The symbols move the items like this.
NZ: u>FC, o>MG, e>MG
NS: u>JF, o>CM, e>CM
FP: u>DC, o>PN, e>PJ
LF: u>FC, o>BT, e>PJ
GT: u>GS, o>DG, e>DG
FB: u>GR, o>JF, e>JF
PJ: u>FG, o>SZ, e>MD
SZ: u>LC, o>LH, e>LH
DC: u>LH, o>RQ, e>RQ
ML: u>PJ, o>TC, e>TC
QC: u>FB, o>NS, e>NS
RQ: u>QC, o>GR, e>GR
TC: u>SZ, o>FP, e>DC
PN: u>RQ, o>RQ, e>FB
GR: u>NS, o>RT, e>RT
GS: u>CM, o>LC, e>LC
LH: u>PN, o>QC, e>PJ
DG: u>LC, o>LG, e>LG
LC: u>MD, o>PJ, e>DQ
DQ: u>MG, o>GT, e>GT
GQ: u>ML, o>FG, e>FG
RT: u>CM, o>NZ, e>NZ
JF: u>RT, o>RL, e>RL
FC: u>DQ, o>BT, e>BT
FG: u>RQ, o>FP, e>DC
MG: u>BT, o>GS, e>GS
RL: u>RT, o>DQ, e>DQ
BT: u>GT, o>RL, e>LF
MD: u>LG, o>ML, e>ML
LG: u>GQ, o>PJ, e>PJ
CM: u>RL, o>FC, e>FC

Rows of some items; one shown again gets a slightly different row:
RT: [  0 -26  18   3   0  -2  20  -2  31  14  14  -5  -5 -17  19   5  -8  -2  -6   6 -11 -21 -18   0  -4  -4 -10 -24   1   2  32   1  -3 -20  10  -9   7  12 -20 -24 -14 -17   4  -1  22   2  -1  -3  -5 -37  -8 -32  -4 -20  -1   0  39   9 -26  25  -3  -1  17  12  -7 -28  48 -16   1  -2  15  13   1  11]
GR: [ -3 -19  30  -6   6 -10   9  13   7  -8   6  14  -3 -11 -12  15 -37   0  16  14  -9 -12 -40  -8  -9  14  -1 -12  -6   4  29  -3  24  -8  -6 -25   6  -1   7 -22 -12 -52  -6  -2   4  -6   5  -7  -4 -15  27 -23   1 -36  -2   0  15  26  -3   9   8  -2  36   4  -4 -19  17 -12 -15  -1  40  -3  -3   7]
BT: [  2  20 -21   8  -4  29   3   5  35 -19   2   4  -2  15 -19   0  17  -1   6 -38 -20 -25  17   2  26  -4  -3 -25 -14  -6  17  -2   8  10 -17  17 -28   7   4  -7  16  12 -12   1  17  -8  -1   3  13 -29  22 -15   8  11   2   4 -14 -28  13 -16   7  -1 -13   0  18  21  46  -7   4   0  13 -11  32  -1]
GT: [  3  -2 -19   3   0 -15 -29  10  34 -35  -5   7  -3   3 -36   1  24  -4   9  19  11 -22  25  10 -26  -6  17  -6 -15   3 -11   3  15  -1 -37  16  26 -11  19  10   1  23 -18   0  17 -15 -10   4  28 -20   7  12   1  20  -2  -2 -14  16 -11  -1  -4  -6 -26 -20 -12   6  32   2  18  -4  12 -15 -20 -22]
ML: [  3  -3 -11   1  -5   4  35  16 -45  17 -10   8   6  -5  25  -3  12  -4  20  -1 -25  24  17   6   2  -7 -14  21  10  -4  -9   4  19  -3  24   3   2  20  31  11   3   9  13   3 -22  10 -11   2  -8  32  27   5   1  11   0   4  26  -6  -3  -2   4  -4 -12  26   2   0 -48  10  10   0  19  16   1  26]
NS: [-12  19  14 -13   4 -15  12   2  48   6 -10   1  -4   8  11 -14 -27   0   3  22  -7  -7 -21  -8 -15  15  -4 -14   5   2 -31   3  -1  15   3 -16   0   5  24  29  12 -31   8   3  15   6  25   3 -35 -17  -7  40   4 -25   0   4  -6   6  26 -20   6   1  22  12 -13  16  24  20 -34   1 -14   8 -18   8]

From each start, follow one symbol. Which item do you reach?
Answer with the item's name.
[  1   3 -18  -3   0 -10  34   8 -44  20   4   7  -4   1  24   4  17  -3  20  17 -24  25  22  -2 -16   7 -17  24   8   3   7  -6  23   2  21   9  19  22  17  -9   2  15  11   5 -15  13   8  -5 -17  30  19  -7  -2  28   5  -6  26  17  -1  -7  -3   5 -21  20 -11   1 -48  -9   0   6  31  17 -14  23]
e -> ML
[-10  25  14 -14  -2 -11 -12   2   8   9  -7   1   1  15  11 -12 -29   2   4  19   9   3 -38 -12 -20  17   2   1   5  -1 -13  -2   1  22   7 -20  -4   3  13  15  19 -45   0   0   2   4  24   2 -37  -1  -1  22  -2 -35  -2  -1 -29  14  29 -21   1   5  36  -2 -10  17  -2  18 -36   3 -14   6 -24  -8]
o -> NS
[ -5  16 -14  -8   4  26  15  -3  40  -9  -2   2  -3   7  -7   2  11   2   3 -33 -16 -24   9  -5  35   4 -10 -26  -7   3  -2   0   0  16 -10   8 -35   4   6   7  11  17  -6  -1  21  -3   9  -1 -10 -35  20   6  -2  18   6   4  -1 -28  17 -17  -2  -1  -9   7  15  19  51   1 -11   2   6  -3  32   5]
o -> BT
[ -1  18 -12  -5  -4  27  11   0  44 -12  -3   3  -5  10  -8   2  15  -2   4 -35 -15 -20   8  -5  30  10  -5 -27  -2  -3  -5   1   1   7  -4  10 -35   8   5  -2  10   7  -3  -7  25  -1  10  -5 -11 -38  21  -1  -1  11  -6   4  -2 -34  19 -10   0   3 -14   7  20  21  53  -4 -16   6  -2  -8  28   5]
o -> BT
[ -4  24  21  -9  -2 -20  -6  -1  11   7  -5  -1  -1  16   9  -6 -33   5   2  20  11   1 -33 -17 -17  25   0   1   7  -3 -21  -1  -3  22   7 -23  -6  -1  15  19  23 -46   6   2  -4   6  27   2 -34  -3  -1  20  -4 -33  -1  -1 -17  10  30 -20   1   3  30  -5  -8  25   2  15 -38   1 -11   4 -22  -1]
o -> NS
[  0  30 -20 -10   8  30  13  -5  12 -20   8  -2  -5  15 -14   8  14   1   2 -44 -16 -12  13   4  33   5  -3  -3  -8   3  22  -3   6  20 -16   9 -39   1  -5 -22  15  13 -10  -1  14  -2   4   8   3 -17  23 -23   1  13   1   1 -15 -33  23 -19   1   4 -14   4  19  30  30 -10  -1  -2  16  -5  34   5]
o -> BT
[ -1  18 -15  -9   3  30  11  -2  47 -11  -3   7  -4  15  -4  -4  13   1   7 -35 -10 -21   7  -2  29   6  -6 -27   1   3   1   2   8  10 -10  19 -37   2   8  11  11   4  -7   1  15  -8  10   3  -4 -37  13  -4   0   8   2   2  -4 -32  19 -10  -7   3 -15   4  21  20  50  -1 -10   1  -8  -5  32   5]
e -> BT
[  0 -28   4  -5  -1   5 -23   0  44  25   1   2  -5 -19  23   3  21   1  -8 -16  26 -21  14  -4  15   4  12 -22  10   2  -1   0   0 -18  24  13 -16  -5  -3   1 -17  17  12  -1  22  14   1  -3 -21 -36   8  -2   2  16   1   4   5 -16 -16  26   0  -1 -15 -19  11 -27  49  -5  -9   0  -3  14  19 -12]
u -> BT
[ -4  21 -16  -2   6  25   4   3  40 -18   1   3  -7  13 -14   8  16  -2   7 -35  -5 -27  17   0  30   1   6 -23  -9   3  15   5   7  12 -23  14 -33  -1   2  -8  17  16  -9  -5  20 -14  -2   2  10 -35  29 -14  -2  22  -1  -2 -11 -32  11 -19   3  -1 -14   8  16  26  49  -4  -1   2  10 -11  24   4]
u -> GT
[ -5 -20  32  -5  -2 -13   6  11  -2  -9   8  11   0  -9 -10  14 -33  -1  18  10 -12 -11 -37  -1  -8  17  -8  -9  -5  -3  24  -1  23 -18  -6 -17   2   1  15 -22  -8 -50  -1  -3   9   4  12  -4 -13 -12  23 -26  -1 -39  -1  -2  19  23  -9   7   1   2  34   4  -8 -20  16 -13 -11  -8  40  -4  -7   1]
o -> RT
[ 16  14   6  17   0 -12  17  -7  49  -9   2  -9  -3   5  -7  -5  -5   2 -14   8 -21 -27  -4  18 -10 -33  -6 -27  -1 -11 -14   4 -17   3  -2   0  30   9  -9   9  -2   0  -2   3  23  -4 -32   4  39 -38 -23  12   4  -2   3  -5   8  12 -12   4  -4   7   7   5  -4   5  50   4  42  -4 -24  -7  -8   4]
u -> RT
[ -2 -30  -4 -12  -5  15 -15  -7  45  28   1   3  -8 -14  27  -3  14  -8  -3 -15  24 -19  11  -3  11   2   7 -30  12  -2  -2  -7  -2 -17  25   8 -18  -9  -6  -4 -19  15  15   2  22   7   5 -10 -22 -32   2  -4  -2  10  -3   4   5  -9 -17  19   1   4 -21 -13   6 -28  52  -6  -2   2   0  12  18 -16]
u -> BT
[ -9 -17  37  -6   0 -11   3  14   2 -11   7   8   1 -11  -6  11 -32  -6  23  12  -9 -13 -38 -11  -9  13   2  -8  -4   7  27  -3  24 -18  -9 -21   4   8  10 -22 -16 -51  -2  -2  14  -4  11  -6  -4  -9  24 -28  -2 -39   0   3  18  17  -3   8  -1  -6  38   1  -7 -26  19 -12 -15  -3  42  -2 -11   1]
e -> RT
[ -1 -17  32  -7   3  -7   7  12   5  -8  11   7  -4 -16  -9   8 -36  -4  24  11  -6  -9 -36 -13  -8  18   0  -6  -6   3  28   3  22 -13  -5 -17   6   5   8 -21  -7 -55  -2  -4   7  -5  17  -2  -8 -12  29 -29  -1 -38   1   0  14  15  -5  12  -1  -2  32   2  -4 -22  21 -17 -12  -1  34  -5 -10   0]
e -> RT
[ -5   3 -13  -4  -4 -11  30   9 -47  26   2  11  -3   0  29  -1  23   0  23  14 -20  23  19  -2  -9  16 -15  24  10  -1  12  -1  28   1  25  13  15   8  21  -8   3  22   9   1 -13  10   7  -3 -16  26  23 -10   1  20   1   5  20  14   3  -1  -4  -2 -23  22  -1  -1 -39   0  -5  -3  28  14 -16  17]
e -> ML
[  8   3 -14  16  -3  -3 -15   6  53 -11  -5   0   0   0 -13  -8  13   2  -1   6  12 -26  17  14 -10 -19  10 -21 -11  -2 -27   7   0 -10 -13  16  29 -11   7  24  -2  27  -3   6  22  -1 -27  -2  32 -30  -5  22   2  15   4  -1 -13   1 -13   1   0   1 -15  -7 -11  -2  49  13  35  -2 -15 -10 -12 -10]
o -> GT
[ -4 -30   2  -6  -1  11 -19  -2  46  20   5   3  -8 -14  22   2  12  -2   2 -15  30 -20  16   1  13   4   8 -28  11   7   1   0  -1 -20  17  14 -18 -11   4  -3 -17  19  12  -2  20  10  -1  -7 -22 -33   7  -2  -3   9  -5   0   7 -13 -11  23   1   0 -14 -11  11 -23  45   0 -10   2   0  16  23 -15]
u -> BT
[ 13  -3 -10   5  -1  -9 -15  -9  59  -9 -13   2  -2  -2 -15  -9  20   1  -4   9  17 -22  19  17  -8 -24  11 -26 -10  -4 -22  -2  -1   1 -10  13  28  -9  12  22  -6  21  -9   4  18 -10 -27  -3  35 -34  -9  25   3  17   7  -2  -7  -5 -14   5  -2   2 -20 -10  -1  -3  44  12  31   1 -11  -7  -3 -12]
o -> GT
[  2  20 -13  -1  -2  25  11   5  51 -11   5  -5  -2  11 -15   2   7   2   2 -34 -16 -24   2  -7  28  13  -1 -25  -6   1  -6   3   4   9  -5  10 -42   3   8   3   8  10  -9  -2  29  -4  11   2  -6 -30  17   0   1  12   1   6  -7 -38  15 -12   2  -1   0   6  17  16  55   3 -10  -6   0  -9  31   6]
e -> BT
[ 16  -5 -12  15  -2  -3 -16  -2  53 -13  -9  -7   1   1 -17  -5  21   3   2  13   8 -24  16  19  -7 -32   3 -27  -4  -1 -25   0  -7  -6  -8  19  31  -4  16  20  -2  22  -8   4  22  -2 -22  -2  36 -36  -4  20   6  19   2  -6  -9   6 -12   1  -4  -1 -17  -9  -3   5  47  14  37   1 -14  -7 -10 -14]
e -> GT
[ -8  23  13 -13  -2 -15 -10   2  11   9  -9   2   0  16   9  -6 -35   3  -1  20  15  -2 -27 -16 -13  21   4  -5   1  -1 -19   0  -2  18   7 -16   1  -3  11  18  15 -47   3   7   0   6  29   2 -30   4  -8  22  -2 -32  -2   1 -24  10  31 -20  -2  -1  36  -2 -11  24   2  10 -30   2  -8   8 -24  -7]
e -> NS
[ -8 -17  31  -9   6  -7   7  11  11  -6  12   5  -2  -7  -4  13 -37  -1  14  10 -10  -4 -35  -3  -7  14   0 -10  -2  -2  26   1  27 -11 -10 -23   0   2   8 -25 -12 -50   0   0  12   1   8   1  -5 -12  27 -24  -7 -34   0  -3  18  16  -9  15   1  -8  40   6  -7 -17  19 -12 -15   1  38  -6  -5   0]
e -> RT
[ -4  27  15 -16   1 -15  -6   2  15   7  -4   0   2  10  12   3 -36   4   0  16  15  -2 -30 -15 -19  22   7  -1   6  -8 -14  -3   3  14   9 -19   4  -1  13  19  13 -42   0  -4   3   4  25   9 -28  -5   0  22   6 -35   4  -2 -23  17  26 -15  -3   2  34 -11  -9  23   2   6 -33   1 -14  -2 -26  -1]
e -> NS
[  6  12  24   8  -4 -21   8   5   5  -6   4   2  -4   6 -10  10 -37  -6   1  28  -4  -9 -39   9 -26 -15  -3  -9  -9  -1  24  -5   5   8  -7 -25  39   3 -13 -20   3 -45   0   4   8  -4 -19   0  18 -10   1 -22   5 -37   3   1  -4  30  -2 -11   1   3  36   8 -14   4  18 -13  22   1  23  -5 -28   4]
u -> GR
[  1 -26   0  -1   0   8 -18  -3  48  23  -3  -3 -11 -13  20   0  12   2  -4 -12  30 -20  15  -8  10   8  10 -20  10   3   2   0   0 -22  28  12 -21  -3   0   1 -11  22  13  -3  22  13   6 -12 -21 -32   0  -1   3  22   0   0   3 -11 -13  22  -2   1 -18 -12   8 -29  45  -3 -15  -1  -3  14  22 -13]
u -> BT
[ 13   4 -17  13  -3 -11 -18  -1  54 -11 -13  -5  -6  -7  -8 -13  13  -2   3  11   8 -22  17  11  -5 -25   6 -24  -4  -1 -21   5  -2   1 -16  15  25  -6   4  14   0  23  -4  -6  22  -6 -23  -4  35 -33  -8  21   6  13  -2   1 -16   8 -11  -2   0  -7 -17 -13  -4   3  44   9  41   0 -14  -7 -11 -11]
o -> GT
[ -1 -14  -5   0   1  -1  28 -20 -30 -31  -9  -3  -1  -4 -31  -9  10   1 -19  -2 -38  15   2  -3   5   0  -8  22 -13   2 -16   4 -28 -12 -30  -2 -11  14 -20  16  -7  12 -17  -4 -18 -12   6  -3   7  37 -25  15  -5  10   0  -4  30   0  -4  17   1   3 -10  22   4 -15 -48   5 -10  -1 -32 -19   9  13]
u -> ML
[ -6 -10  21  -1  -2   4 -25  10 -24 -22  -2   5  -1  -8 -29   7 -30   6  19  -5  11   2 -22  -7   2   9  14  22 -17  -1   2   4  19 -14 -25 -21 -14 -10  19   0 -10 -44 -12   0 -12 -13   6  -1  10  19  32  -4   0 -33  -6  -7  -8  -7  -6   0   3  -3  32 -19   4 -14 -28   0  -8  -1  27 -23  13 -13]
e -> GR
[  9   4   0  20   2  -7  12 -12  54  -6   2 -10  -6   3  -3  -2  -5   5 -15   6 -16 -24  -2  17  -7 -32 -13 -26  -7  -4 -10   0 -17   2  -4   3  26   3  -5   7   4   3  -3   0  21   0 -33   0  38 -37 -24  14  -2   0  -3   1   5   8 -13   0  -6  -1   7  12  -3  -4  54   6  43   1 -22  -4  -7   9]
u -> RT
[ -4 -13  27   0   5   8 -21  16 -29 -26  -3  10   0 -11 -36  -1 -27   2  21 -12  11  12 -31  -5   7  12   7  20 -18  -4   8   1  21  -9 -29 -29 -13 -11  15  -1  -4 -44 -17  -1 -13 -15   2  -7   6  16  30  -4   2 -26   3  -3 -10  -9  -8   4   0  -2  32 -15   1  -7 -32  -3 -10   3  24 -21  14 -20]
o -> GR
[ -6 -18  24  -2  -1 -11   6  16   0  -9   5   6  -1 -11 -10  14 -33  -1  20  12 -10 -15 -39 -13  -4  13  -5 -13  -7   0  29  -6  25 -14 -12 -22   1   4   9 -24 -10 -51  -4   3   9  -5  13  -3 -12 -15  26 -26  -3 -33   3   0  19  17  -3  11  -3  -5  42   6  -8 -18  18 -14 -15   3  41  -8   0  -2]
u -> NS
[ 15   2  -1  14   4  -6  17  -9  43  -1  -6 -10  -6   4  -6  -8  -4   1  -9   5 -25 -27   0  18  -4 -33  -9 -23  -3  -7 -10  -1 -19   1  -3   5  33   9 -15  17  -2   0  -4   5  16   1 -33  -2  35 -38 -21   7  -3  -1   4  -4   8   7 -13   7   1   6   4   4  -4  12  53   6  44   4 -20  -3  -9   9]
u -> RT
[ 11   3 -11  11  -3  -5 -18  -4  58 -11  -8  -2  -4  -5 -11  -8  16   0  -2   7   3 -24  18  13  -9 -29   7 -27  -6   2 -18   0  -3  -2 -12  11  33  -7  11  21  -3  26  -1  -2  16  -8 -28  -9  32 -34 -12  24   9  22   9   3 -12   9 -11  -2   4   0 -19  -6  -2   2  41   7  33   1 -14  -7  -7 -14]
o -> GT
[  9   3  -9  16  -2  -5 -13   4  50 -12  -8   1  -5  -3 -12 -13  12   2  -4  10   5 -21  21  16  -6 -27   8 -20 -11  -6 -15   2   2  -4 -12  18  24  -5  10  25   0  23  -8   5  21  -8 -23  -3  34 -33  -2  28   2  19   5   2  -9   3 -15   2  -1   3 -13 -10  -7   7  47  16  37   3 -12  -7 -12  -7]
e -> GT
[ -5 -14  36  -6   5  -9   6  15   7  -6  12   9   5  -6  -8  10 -34  -2  22   9  -9 -11 -32  -3 -13  16  -5  -6  -5   3  24   8  28 -11 -15 -21   0  -1  10 -20 -10 -53  -2  -2  15  -9   5   4  -8 -17  20 -27  -5 -38  -5  -2  13  20 -10   7   8  -1  37   0 -12 -21  17 -15 -11  -2  42  -6  -7   2]
e -> RT
[ -4  28 -20  -4  -2  26   7   4  12 -18   6   2  -3  15 -16   3  13  -3   6 -39 -14 -25  12  -6  34   8  -2 -13 -14   1  15  -5  11  19 -14  13 -37   6  -9 -17  16   6 -12  -1   7 -12   7   6  12 -18  28 -26  -6  15   1   0 -11 -35  19 -23  -5   4 -14   7  24  34  28 -15  -6   3  18  -7  30   8]
o -> BT
[ -6 -13  24  -2  -2   4 -24  11 -32 -33   6  11  -2  -5 -26   2 -30   0  16  -9   7   4 -34  -3  11  14  12  10 -13   5  -3  -3  24 -14 -28 -16 -10 -15  22  -4  -6 -44 -16   0 -11 -15   6  -2   9  17  29  -2   2 -29  -2   3  -9 -10  -3   3  -3   3  32 -18   8 -16 -30  -2 -10   2  23 -21  15 -19]
o -> GR
[ -2 -21  -2  -3   4  -2  22 -12 -29 -29  -6 -13   5 -11 -32  -3   6   3 -17  -5 -32  12   3  -6   5   3 -14  22 -13   1 -20  -3 -25 -10 -29  -3 -11  11 -19  16 -10  18 -16   2 -14 -13   8  -2   4  32 -28  16  -2  11   2  -5  31 -10  -4  15   5  -3 -13  19   8 -18 -44   4 -13   1 -28 -20   8  15]
u -> ML
[ 10   8  15  21   2 -18  27  -8  30   3   4  -3  -4  -4  -3   5 -23   1  -8  32 -23 -16 -20  15 -17 -27 -10 -18   1   1   4   2 -18   4  -2 -14  45  10 -19   0   1 -20   4   3  10   4 -24   2  31 -27 -30 -11   0 -28  -1   0  16  27  -7   0  -5  -5  21  19 -13   8  33   3  33  -3 -15   2 -22  14]
u -> RT
[ -6 -15  25  -2  -7   6 -22  15 -29 -30   5   6   5  -8 -27   6 -32   4  25 -11  15   2 -27  -6   3  12   9  11 -17  -2   8 -11  23 -11 -27 -22 -16 -11  18 -11  -5 -44  -8   1  -9 -12   8  -5   3  26  29  -6   3 -33   3   0 -11  -6  -1   5  -2   4  31 -16   3 -16 -30  -1  -8   2  22 -16  14 -11]
e -> GR
[-14  32  18 -13   0 -14  -6   1  16   9  -7   4  -4   8   9  -2 -32   5   6  17  14   3 -29 -12 -17  23   4  -4   3   0 -15  -7   3  17  10 -24  -2  -2  17  15  17 -42   6   5   1   3  24   1 -33  -3  -3  21   2 -32  -1  -2 -27  12  30 -17  -2   5  39  -7 -10  23   1   9 -33   3 -12   1 -19 -10]
o -> NS
[-14  27  15 -17   6 -18  -4   3   6  10  -8   6   1  18   6  -8 -31  -8   7  17  12   2 -40  -8 -21  21   2   2   0   1 -20   0   3  19  11 -24  -4  -5  13  12  15 -38   0   0  -2   3  25   7 -33  -1  -5  22  -4 -32  -2  -2 -21  11  30 -20   1   5  32 -11  -6  27   7  10 -39   2  -6   9 -21  -8]
o -> NS
